What can hang from each mark:
tefi: gibu megut rida
gaku: dugap fired sotuv tifib tiris zula
megut: rida
sotuv: fired megut tefi
rida: kezuv megut tefi tifib
fired: megut tifib
vumig: gaku tefi tiris zano zula
kezuv: rida tiris vumig
tifib: rida
gibu: megut rida tefi zano
zano: gibu megut
zula: tifib vumig
tiris: dugap

Every row comes from one small tree of marks. Brackets hold a mark, then the marks that hang from it, in alphabetical order. Every link used is in the known rows. Which tree was each row made from?
Each row is shifted at random along 8 fixed directions that mean nothing.
Known rows:
{tifib {rida kezuv megut {tefi gibu}}}: [ -15   -4 -126  -43   99  120   50 -141  -66  -48  -23   51  112   31
   17  131   66 -150 -119  112   89   -2  283  190  -97   98  211  231
  184 -133  -22 -259 -291   83  -84  -52 -189  105   28 -175  -75   34
  106  115  -15  315   68   73   14   74  243  441  -59  187]
{zano {gibu {rida kezuv tifib}} megut}: [-159   94  -65   48  -27 -125   38    3  -78  -89  -54  126   98 -110
  188  130  110  -65   50   84  102  -74  163   33 -167  130  210   46
  155 -343  198 -154  -97 -100  -66   -5  181  -57  208 -110 -280  -13
  -26 -128  -79  162  106 -157  290  215  -74  353  104   42]
{tefi {gibu zano} megut {rida tifib}}: [ 178  -13  284   94 -211  202 -259  540  207   18 -142   39  290 -252
   15  107  126  166  -24  189  132   50  123 -104  184  -41  330 -163
 -342  117    6 -114   87  153  -54  240 -208  280   21 -250   50  141
  -27   11 -315  141   48   58   74   83  -65   73  256 -229]
{kezuv {rida megut tefi tifib} {tiris dugap}}: [-228   -2 -190   88  -51  315    2   70   98 -113  212  -85  228   98
  192  -26 -124  -20  198   69   56  -58  -29  -49  -34  -19   34 -400
  -70 -168   -9  -22   73 -253  -77  106   88   73   52  238  -80   69
  183  -27 -108  137  225 -305  -54   10  -29   62  399 -242]
{megut {rida {kezuv {vumig tefi}}}}: [-128  111    4   -6  175 -133  -98  -63   50 -107  -64   45  200   77
  -42 -128   47 -234  -15   16  193 -108  191  -28 -155  -65  198   38
   -1   14  143    6  -95 -101  -36  137  150   70   82  -16  -74  -76
  263  145  130  -13 -147  -78 -207 -182    8  -35  259  -84]
{gaku dugap fired {sotuv {megut rida}} tifib {zula vumig}}: [ -19   44  127   31  275 -658 -138  148 -524  257 -261 -150  -66  297
 -101    3 -414   44 -259  526  192 -216 -226 -132 -286  -20   43  273
  301  701    1 -385 -247  241  -47   18   53 -105   50 -140  -25   42
   64  435 -200  139 -106  228  -68  -53  264  176 -137  -92]
{gaku dugap {fired tifib} sotuv tiris}: [ -26   59 -115   84   33 -216 -300  345 -357   76 -341   31  171  170
   44   53 -471  288 -100  442   52 -160  -97  -49   42  -11   69   17
  213  314 -121  -51   60   83  224  166   47   84  138  -11   67  -32
 -118   87 -261 -136  279  190  377  271   76 -102    3  -98]
{zano {gibu rida tefi} megut}: [-258  -55 -128  249 -184  -59  166  -25   79 -248   78  394  203  226
  245  313 -105  101 -149   17    3  -79 -122   -5 -107  185  115  -51
  187 -347   78 -197 -351    6   65    2 -418  -93   63  -25 -139  -86
   -1 -159    8  393  188 -140   58   58 -149  456  288  109]
{tefi {megut {rida {kezuv vumig}}}}: [  51   46  148   65  -22  -49 -119  132  112 -106  -87  116  228  -41
  -49   18   66  -42  -49  128  182  -38  126  -96   22  -78  220   -6
 -109  131   45    7 -106   87   57   98 -121  185   17 -189   54  -38
  103  178   93   41  -98   62  -84  -56   60   18  185 -126]
{sotuv fired {tefi {gibu rida zano}}}: [ -15  248  -20   79   31 -106  -29   30   96 -131 -169 -173  -57 -106
 -369 -259  308   63  -28 -228  112  106   52  351  -96  231   46  -84
  -73  130   22 -290 -149   -4 -139   81  -52 -127  192 -134  -26  152
  -85  202 -105  128 -141  143   65  -63   71   92   -1  -44]
{zano gibu {megut {rida kezuv tifib}}}: [ -89   26  110  -18   84 -307   66  -20 -136  -59  -96   15   39 -115
  -19  141  289 -180  -85  176  164   10  149   30 -170  -27  143   61
  149  110  185 -159 -233   69  -59 -157  140  -26  113 -171 -219  -15
  -71  140   84  112  -73 -185  116  108  116  503  -46   76]
{tefi {gibu {rida kezuv megut tifib}}}: [  27   73   56  123 -125  160 -112  201   99 -138 -177    4  335 -229
  125   20   15  138  128  157  180   59   70  -83  102   24  183 -141
 -150 -102  -30  -56  102   -4   -2  253  -17  152  156 -102  104   77
  -24  -77 -247   91  198    3  216   42 -102   69  378  -24]
{zano gibu {megut rida}}: [ -47  154  -85   92  -66 -183  -83  132   -5 -205 -111   22  192 -260
 -181    5  236  194  150  -33   68  146    8  -61   82   -4  -48 -201
  -81  153   89  125  -20  -30  219  -74  282  -20  146 -234   36  -42
 -289   -2  -74 -147  198 -169  449  160 -160  -61  185  -71]
{tefi gibu {rida kezuv megut}}: [ -48   12  130   75  183   -5   16  -66   38  370 -222 -525 -462   15
 -345 -449   30 -390   34 -155  -43  346  204  267  -37   27  296 -185
 -169  488  147 -325  -94   61 -678 -177  -77 -146  -53 -126 -331   49
  223  311  -89  106 -130  -56 -377 -265   94  -80 -119 -177]
{tefi gibu {rida {kezuv tiris {vumig {zula tifib}}} megut}}: [-219   10 -188    8 -198  452  -24   86   46 -110   51 -347  245 -195
 -265 -118   53  390  334 -288 -299  197   67  300  495   62  105 -324
 -261   79 -269 -115   70  -24  -86  -45 -235   85 -162 -113  251   97
 -134 -104 -427  316  332   64  417   44   40 -157   88 -109]
{sotuv {tefi gibu megut rida}}: [ -27 -127  -74  197  -62  -11  -96  243   22  266    1  107 -361  223
   23  155  -40  -49  -11 -168  -82   -7  -71  118   98  409  205 -459
  187  -40   15  -12 -183  140 -134  176 -497 -153  145 -119 -187   34
 -191  101 -134   28  133  -26  105  168   65  -78 -280 -247]
{gibu {rida megut tifib} zano}: [ -35   62   19  155  -78  120  139  -31   49 -211   -3  110  212   57
  220  -35  -86  213   28  380  -98 -190 -213   69   -4  113  248    9
   -4 -173 -235  -22  -99  -22  267  -54 -476  -76   21 -105  217    6
  -96   22 -170  287  152  -85   50    3   57  255  331  -59]
{sotuv fired {tefi {gibu {rida {kezuv vumig}} zano} megut}}: [-216   63   38  286 -188   59   54   27  158 -162   44   10  -30   99
 -127 -104   73  -87 -124 -147  174  -19  -24  260  -78  176  154 -234
  -77 -125   -3 -336 -208   -4 -205   61 -400  -94    4  -85  -78  113
  138   81 -129  472  -79  147 -215 -174   36  145  266  -86]
{gaku {fired megut} sotuv {tifib rida}}: [  26  122   47  -47  218 -128 -178  179 -270  201 -229 -149   39   90
 -253  -54 -189  152 -168  377  -77   32  -21  129   16 -130  212  294
  104  520 -211 -276  -66  158   40 -252  -79   50   32 -282   87   95
 -155  307 -173   14   49  224  200  217  227  186 -201  -38]
{gibu megut rida zano}: [  53  179   13  261 -190  178   91  101  242 -206 -215 -122  222 -130
 -123 -290  -47  565  188  216 -206  184 -422  137  254   46    6 -170
 -372  175 -264  -44   89  -63  230 -138 -416 -106   -3 -148  299   62
 -227   55 -204  221  160  149  191 -101 -134  -65  524 -126]
{zano {gibu rida tefi}}: [  38   98  -36   12  105 -163  -89  181   43   32 -185  185   87    9
  168  103   23  -45 -101  -17   92  -48  102   64 -213  196  199  -24
  117 -280  348 -209  -74 -111 -222  297   89   29  341  -21 -364   56
    9  -27   73  -12  -82   -7  157  189  -49  340    8   -4]
{megut {rida {kezuv tiris {vumig gaku {tefi gibu}}} tifib}}: [-287  -29   64   86   81   28   81 -110   46   31   11 -355   -1  120
 -203 -319   14 -237   87  -30  -29  101  -28  116   38 -154  160 -313
 -155  350  -65 -116  -85 -125 -170 -134 -129  -55 -113  105   15   46
  234  251  -63  170  -48 -284 -334 -361  149  -64  293 -138]
{rida {kezuv vumig} megut tefi}: [  -4   56  -46  -89  221 -110   67  -49 -158 -199 -174  -46  128 -155
   58 -105  134 -178  -70  155  122  -90  291  151 -191   90  259  103
  240  100   17  -83 -173  -14   95  121   86  116  109   -3  129    5
 -106  208  241  -16 -143   50   55   73  385  261 -111   35]
{sotuv fired {tefi megut}}: [  33  -27   21  155  -52  -95 -146  162   72 -137  -39   67   87  248
   33 -121   -8  -41   14  -62  158 -119   65  150   11  120  453 -286
  -37    6 -156  206 -127 -154  412   88 -434 -181  -62  -78  278   58
 -169  151  135  -87  146   20 -175  -64  -41 -159   52 -288]
{gaku sotuv {tifib rida} tiris zula}: [-164  270 -244  257 -108 -217 -159    6 -177  101  -99 -160  100  238
 -180 -318 -562  168   69  195   62    1 -140 -166  -93  -44  -89  -85
   76  403 -236  -77   82  -83  147  -78  -12 -119   -3   -5  131 -132
  160  191 -439  -67  315   61   42 -189  -47 -580  314 -187]
{gibu {rida {kezuv tiris} megut} tefi zano}: [ -32  268  -92  177  -62  198  186  -23  141 -142 -126 -161   68 -271
 -122 -321   62  243   93  162  -84  134 -111  199  -52  248 -167  -75
 -155    4  -24 -347   77  -20 -220   77  110    9  167  -25  -63  109
   29   37 -237  308  -69  182  195   74   18   44  384   40]
{tifib {rida kezuv megut tefi}}: [  39 -115  -21   38  131  128   56  -56  -39   57 -120 -182   88   82
   15  -90   -7 -114  -52  232   68  120  156  206    4  -33  307   59
  -24  178 -104  -80  -79  -39   37 -174 -232   -3  -89  -97  108   87
  -21  223  119  216  115   76 -153   23  187  269   56  -20]
{vumig {gaku dugap tifib tiris} {tefi megut rida}}: [ -52 -282  112  191  170   89 -255  477 -147  279 -199 -103  195  318
  218  188 -250   58    1  398   30  -20  -37  -31  116   78  340  -91
 -104  275   -2 -172   35  -38    3   15   82  113  -74  -81   -7   96
   18  -16 -298  293  115   35    5  306  -48   -5   98 -262]
{rida {kezuv {tiris dugap}} {tefi gibu}}: [ -31  147 -155 -167  154  -29   -3  -68   -2   -5 -134 -271  -82  -68
 -231 -265  158 -115  142 -159  -99  101  343  334  -79   79  150  -35
   69  135   88 -197 -134  -88 -280   61  177   -2   43   61 -176   54
  142  216   61   18  -78  -60   47  -59  203   16 -241  -16]
{fired {megut {rida kezuv tefi tifib}}}: [ -48   62   41   68   20  -78   23 -105   23    9  -81 -184  -50  -70
 -141 -269  107  -25  114  203    8  238  -29  127  150 -113  147  -93
  -82  300 -161   13  -19   -4   73 -217   -8  -64  -17 -223  167   68
 -125  225  -54   23  146    9  106   36   41   18  142 -105]
{zano {gibu tefi} {megut {rida kezuv tifib}}}: [-189 -156  -32  178 -201   -1  -12  140   51 -188   36  140  337  -71
  226  242  130  283  135  274    6  -54  -28   77  235  -25  212 -234
 -104 -246  -58  132  108 -132  234  -89  -66  -49 -113 -123  216   99
 -278 -152 -124  333  414  -37  476  298 -217  366  350   -1]
{gaku sotuv tifib {tiris dugap} zula}: [-258  108 -139  353 -211 -240 -152  140 -114 -112  -45  140  412  430
  183   15 -661  217    1  406  203 -182 -242 -360 -128  -63  -82 -181
  129  197 -158  -11   21  -96  235  144 -109  -40  -54  175  153 -259
  246   62 -296   85  311   -9 -146 -234 -201 -343  529 -212]
{fired megut {tifib rida}}: [ -43   12  -14  -50 -120  144 -138   62   33 -157   98  358  439  275
  102   83 -273  101 -131   74   38   52   58  -64  103 -244  416  147
   38 -105 -236   38 -256    3  422 -128 -561  131  -28 -298  113  -46
  -53  -39    9   12  255  -45  -92   36  -30  198  254   -6]
{rida {tefi gibu megut}}: [ -19  -24  -75   67  -43   72  -21  -20  159   74  -45  -83 -120   83
 -161  -48   44   92   78 -122 -178  152   31  265  187  102  220 -142
  -47  132  -77 -153 -200   51 -135 -105 -373  -12  -77 -198  107   22
  -14  145  -59  212  207   71   88    9   46  -11 -120  -99]
{kezuv rida tiris {vumig gaku {zano megut}}}: [-342   48 -274  -29   -7  352   61   73   -2 -373  199    3  507  182
  -95   20  -26  344  163 -309 -388 -206   52  113  188   -6  152 -103
  -72  -90 -214  -11 -156 -224  342  -87 -187  155  -91   99  188   -4
  -14 -132 -156  240  127 -354  239   21   63  -42  230  -89]
{gaku fired sotuv {tifib rida} {tiris dugap} {zula vumig}}: [-131  218 -180   75    6 -148 -151  142 -441    2 -146 -224  232  134
 -265 -113 -388  466   23  456  -57  -50 -180   53   68  -61  -81  151
  109  634 -335 -271  -26  108  186 -118   42   10  -90 -111  282  -23
 -120  290 -436  198  186  290  405    0  238  -62  -22 -105]
{vumig {tefi megut} zano}: [ -18   71    7   61  273   58  -96   60   63  262  -93 -169 -124  275
  -54 -252   26 -177  240  -55 -157   61   78  129  -53   90  331 -124
 -115   62   91  -73  -42 -227  -43 -140  221 -101   18 -141  -88  -45
  139   -4    3  -25   50 -125 -164   -7 -223 -446  -10 -269]
{zula {tifib {rida tefi}} {vumig {gaku dugap fired} zano}}: [ -13   94  -52 -342  384   82  -42  -55 -322   62  -37 -163  292  177
  -72    7   -5  -48  -46   76 -131 -105  296  295  -85  -46  360  573
   55  116   11 -437 -370   -7  -13  -41  180  268   44 -150  -93  109
  152   59   -9  334  -52    5   -5   45  194  356 -166   35]
{gibu megut {rida {kezuv tiris} tifib} tefi zano}: [   3  294   51  258 -108  117  116  200  209   80 -215 -203  -29 -386
   58 -390   -7  101  125  317  114  192 -268  -19 -132  199 -195 -348
 -253  -65  135 -353  353 -164 -343  261  308  -17  374  121 -334  205
   35   16 -271  127 -126  139   93   41 -120   -9  651  -96]
{megut {rida kezuv {tefi gibu} tifib}}: [-204 -113  -27  193 -134  -41   67  -53   61   17   18  -31  -20    6
   58  142   94   15   46  190   32   63 -196   46  210  133  -32 -306
  103   32 -126   -9  -40   88  -49   37 -255  -60   88  -54  101   43
  -83  124 -173  283  256  -42  192   80   48  240  205  -10]
{vumig {tefi {megut {rida tifib}}} zano zula}: [-137   29   97  116  136  173   52   39   50   61  -78 -171  260   89
 -153   88  391   79  196  159    2  239 -140   24  168  132 -110  -13
 -154  123  -26 -354 -107  -12   23 -130  259   72   73 -277  128  -32
   66  -64 -238  371   39   43   90  124 -172  -51  158   -7]
{fired {megut {rida {kezuv {vumig gaku}} {tefi gibu}}} tifib}: [-233  -11   28  -35   79  -64  -21  -54  -45   85  126  205  -37  196
   94  -20 -131 -303 -122   27   19   31   74   18  -20  -92  289  -89
  180 -223   79 -159 -208  -78 -177  -53  -88   67  107 -252 -306   24
   82   -9  -81  127    8 -149  -21  122   96  251  133   17]
{kezuv {rida megut} {vumig {gaku sotuv} {tefi gibu} zano}}: [ -80  -67   31  -66  392   46   33  179 -201    5 -185 -183  104  155
 -106  -32  113  -22   33  -29 -242 -103   52  184  -17   11  253  -84
   81  265  -43 -258 -239  -49   19  -63    3  158   26   42  144  143
 -129   91  -29  129 -205 -192  135   42  353  146 -185  -36]
{gibu megut {rida {kezuv vumig}} zano}: [ 123   19  165  158   41   63   51  304   79   80 -332 -221    6 -108
   96 -370 -116  228  104  320 -141   32 -258  183  109  -14  328 -299
 -302  122  -40   16  309 -216   12    1 -251 -122   45    2    2  205
 -281  131   -1   95  -92  130   52    0   43   36  319 -263]
{zano {gibu tefi} {megut {rida {kezuv tiris} tifib}}}: [-132  -28  -39   -2 -130  -99   38   50  -43 -407  104  319  460  -42
  202  314  166  141  -38  214   51 -237  175   23  -33  -28  241   53
  130 -283  -52   15 -237  -23  351   -6 -144   55  -81  -88  130   28
 -101  -90  -11  252  179 -177  330  166   37  534  178  166]
{gaku {fired tifib} {tiris dugap}}: [-367  246 -253   82   -5   89 -156  -72  -30   19   45  -26   55  295
  -82 -212 -326   40  107   86  -51  -28  -13  114   16   -1  122  -41
    8  -86  -21 -122   -2 -204  -92  -87  107  -94   10  -71 -209 -172
  240   -6 -213   89  254  -21   28   -9 -171 -167  229 -134]
{zula {tifib {rida {kezuv tiris} tefi}} {vumig zano}}: [ 132  -17  -49 -175  109  161  -45  208 -202  163   -8 -297  148   66
   62 -222 -161  110  226  -64 -232   64   14  184  183  -92  387 -230
  -63  265 -195   99   32 -146  271   58 -122   68   45   58   94  172
 -280   29   69  -87  203 -153   79    9   99 -224  -49 -314]
{fired {megut {rida kezuv {tefi {gibu zano}}}} tifib}: [  76   43  217  -57   -5  -37  -61  121   35   -2 -153 -183   41 -124
 -271 -346  108  129   37  179 -104  347  -24  204  266 -312  284  -97
 -208  464 -219  -29  -15   47   94 -276 -170   27  -91 -390  223  201
 -285  191  -75   12   64   60  177   92  123   93   91  -61]
{vumig {gaku tifib} {tefi gibu megut} tiris}: [-101 -113   34  207  130  174  -72  298  -36  365 -108 -151 -126  229
   56   66  -73  -43  192   33 -142  254 -293  -38  127  293   24 -457
   28  199   -9 -258 -128  -86  -77   -1   58  -68  160  -97 -177  -11
  -88  -84 -362  107  128 -307   65  149  -88 -289   19 -164]
{vumig gaku {tefi gibu rida} tiris {zano megut}}: [ -46  -44  132   65  249  282  -25  231   18  -13 -167 -232  341   95
 -169  -18  343   48  162  -47 -136  282  174   33   66   57  162   45
 -252  281   -5 -332 -275 -120  124 -157  332   75  -97 -181   51  -16
   93 -187 -296  288   -1 -427    6  -34 -170 -119  167   17]

Write each row's tree:
[  23   76 -125   29 -115  158  -47  101   37  -76  -30  236  214 -111
   50  260   95   12 -119  121  143  -19  191   44  -15  197   46  141
  136 -260   23 -245 -170  142  -20  182 -111  227  187 -202 -147   44
   65   -4 -159  297   70  178  199  216  102  292  102  131] : {tifib {rida kezuv {tefi {gibu zano} megut}}}
[-169  -45  -65    5  141  148   66   81 -194  183  -47 -359  -32  -38
  191 -273 -103 -186  236  138  -10  -36   26  102   25   65  274 -482
   15  -32   -8   35  283 -324  -62   70  120  -80   97  157 -101   57
 -131   75  -79  -81  107 -172    1   87  154 -133   63 -270] : {rida {kezuv tiris {vumig zula}} megut tifib}
[  33   68 -153  -93  128  189  -82  111  -54  242  -65  -99  161  249
  110  -95 -117  -10  249  -91  -58  113  -53  -13   94  141  165 -179
    8 -165  -28   25    0 -291  233  159  -26  -96  199  -10 -184  -58
  -45 -122 -108 -179  241 -274  -17   31 -178 -365   24 -195] : {vumig tiris {zula {tifib rida}}}
[ -98  149  -30 -112  178 -173   82 -254  -77    7  -37 -147 -177 -129
 -261 -210  267  -88   23   82  -72  120  117  287    9  -25  129  160
  129  212  -60 -193 -201   80 -109 -263   76  -12   63 -264    8   59
 -101  311   19   97  -99   74  238  112  318  292 -212   26] : {fired {megut {rida {kezuv vumig} tefi tifib}}}
[ -77  -23   59  175 -175  -33   40  152   10  -98 -137   42  167 -141
  181  193  110   17  -40  187  159  105  -57   23    0  134   74 -145
   92  -67   74 -218  -92   34  -53  127 -102   53  218  -58  -43   75
  -75  -22  -65  241  106   14  220  181   61  416  177   15] : {zano {gibu {rida kezuv {tefi megut} tifib}}}
[ -48   29  -59 -136  176  -71  -67   92 -124  -16 -202 -212  255   33
   94 -272  -99  -89   72   82   20  -96  319  179  -24  -53  428   -2
  -17  111   -5   -4   87 -313  107  167  152  101  -37  111  138   88
    1  124   99   -7    3   43    9   18  173  -51   61 -150] : {rida {kezuv {vumig {gaku tiris {zula tifib}}}} tefi}
[ -72   95 -368  161  -54 -225 -104  -30 -243  -46 -252   19   59  144
 -108  106 -283  506   83  181 -141 -100 -154  136  119  213 -207   61
  290  241 -195  -78 -143  191  199   -9 -115   -6   88   22  178 -170
 -116  133 -271   76  342  229  543  168   92 -156 -150  -14] : {gaku dugap sotuv tiris}
[   2  -41  113  137   18 -199   15  213   18  143 -223 -112 -149   21
   54 -105   -6 -116  -64   98   11  161 -129   92  -69   89  238 -348
   12  210  119 -146  -85  -51 -108   36 -262 -159  127   40 -171  103
 -181  173   89  -67  -34  -82  -83  -43   61  265   26 -132] : {zano {gibu megut {tefi {rida tifib}}}}
[ -29  161  -78  -57   10  242 -307  321  138  205  -84 -302  138 -327
 -205 -400   38   20  265  -92  146  320  260   43  105 -182  125 -310
 -361   51  185   -7  480 -315 -257  105  628  189  202  -82 -187  201
   -7   13  -80 -179   90   88  215  223  -95 -325  294 -308] : {fired {tifib {rida {kezuv {tiris dugap} vumig} {tefi megut}}}}
[ -33  -57   -4  148   11  105 -109  329  -69  129 -224 -223  346  114
   48   13 -127  394  212  201 -110  212 -287  -97  288  179  -28 -286
 -131  368 -183    5  162 -208  297   53   41  -49   96  -79  233  -36
 -292   13 -350   25  280 -116  268  189 -152 -210  224 -189] : {vumig {gaku tifib zula} tiris}
[ -24   55   31  -18   47   15   93  -32  -61  107 -196 -271  -37 -218
 -330  -88  211   28  -96   80   78  472  -50  158   62   59 -138   27
  100  545  -88 -363 -159  241 -148 -192  -53   89  251 -217   10   82
 -240  294   45  110  -58  196  130  189  342  377  -92  112] : {fired {tifib {rida kezuv megut tefi}}}
[  42   13   46   11  256   27  -80  153  -13  181 -156 -169   -9   84
  -52 -180   73 -208  193   47  -26   93   80   13   19  123  190 -252
 -108  190   77  -38  -50 -181   13   28  280   32   75  -93  -83   39
   50  100  -61 -104  -72 -175  -55   66   16 -326   60 -195] : {vumig gaku {tefi {megut {rida {kezuv tiris}}}}}
[-103  132  -97   66   51 -221  105  -73  -34  -48    1   39 -148  -49
 -130  -64   87 -245  -40  -66  105   54   73 -108 -188  141  -75 -162
  215  145  116  -81 -256   85  -70   49  126  -57  200  -53 -293  -81
   50  156    0  -73  -41 -279  -16  -38   80  -59   65   -2] : {zano {megut {rida {kezuv tiris} {tefi gibu}}}}
[-218 -154   96   19  239   40  -79   91   18   18   45   50  261  359
   78   75  -93  -94  -71   91  -59 -184   33   75  -12  -87  448   12
  -48   55    8 -136 -196 -141   13  -99 -220  111 -139  -65   90   -6
  144  103   70  302 -102 -104 -258  -51  114  173  125 -159] : {kezuv {vumig {gaku tifib} {tefi {megut rida}}}}
[ -24   78  -80 -263  174  240 -165  365    6  -50  -28 -222  249 -253
 -203    4  335  278  246 -123 -112  -35  154  199   93  -44   98 -165
 -124  192   43 -168   90  -83  -86  108  345  302  144  115   38  249
 -184  149   33   -5 -224    7  450  276  364  201 -246 -240] : {kezuv {rida tifib} {tiris dugap} {vumig {tefi megut}}}
[-431  -34 -483  159   51   61  -39   26 -198  -21   -6   56   49  325
   67  117 -299  252  177 -111 -264 -235 -229  140  146  297 -101 -262
  284 -149 -110  -80  -86 -120   97  100  -32   16  145  227   41  -31
  -73  -93 -313  208  236  -37  475  210   92 -169   65 -125] : {kezuv rida {vumig {gaku dugap sotuv tiris} tefi}}
[ -28  128 -196  -75  170 -224  -88  -34 -153   96  -84   88   42  395
  106  -27 -260   -6   25  145   -6 -236  154   67 -195  126  242   98
  202  -65  111  -58 -124 -181  -13   52    8 -107    4  -12 -238 -179
  145  197    1    2    8   24  -29  -10   56   31 -202 -141] : {gaku {tiris dugap} zula}
[-196   43 -127  137  117   24   28  151  -30   40  -66  -38   31  150
  -16   -3   26   63   90  -90  -98   52 -205  -26  -27  201 -102 -314
  136   86  112  -41  -67 -112   53  119  104  -57  280  149 -205 -166
 -124   47   74  -50  -60 -277   33   -9   -2 -117   22 -198] : {kezuv {vumig {tiris dugap} zano}}
[  13  221 -257  134   -2 -149 -420  186 -169    0 -228 -160  401  -80
 -192  -93 -270  622  202  322  148  -62   63    1   50 -153  -29  289
 -120  212 -171  -88  197  -15  263 -120  407   85  -41 -159  284   67
   34   30 -465  108  412  322  567  218 -114 -310  234  -74] : {gaku dugap {sotuv megut} {tifib rida} tiris}
[-179  -77 -159   43    2   53  -44 -137   61   17  155  178   95  328
  212  229 -112  170  128   33 -264 -194  -57  310  151   31  361 -100
  -17 -555   56   -4 -118 -278  -78 -292 -389 -166 -159 -234 -143  -55
   43 -118 -101  397  359  -48  245  118 -163  391   58  -36] : {zano {gibu {megut rida}}}
[  32  122 -196  -74  117   61  -79   74  -49  152 -141 -204  -27  -22
 -168 -201    2  -35  142  -58  -20  116  164  139   -4   94   93 -107
   10  128   42   22   73 -102  -40   34  121  -37  180   31 -239   38
  -43  219   48 -164    5  -31   52   61   99 -118  -93 -148] : {tifib {rida {kezuv {tiris dugap}}}}
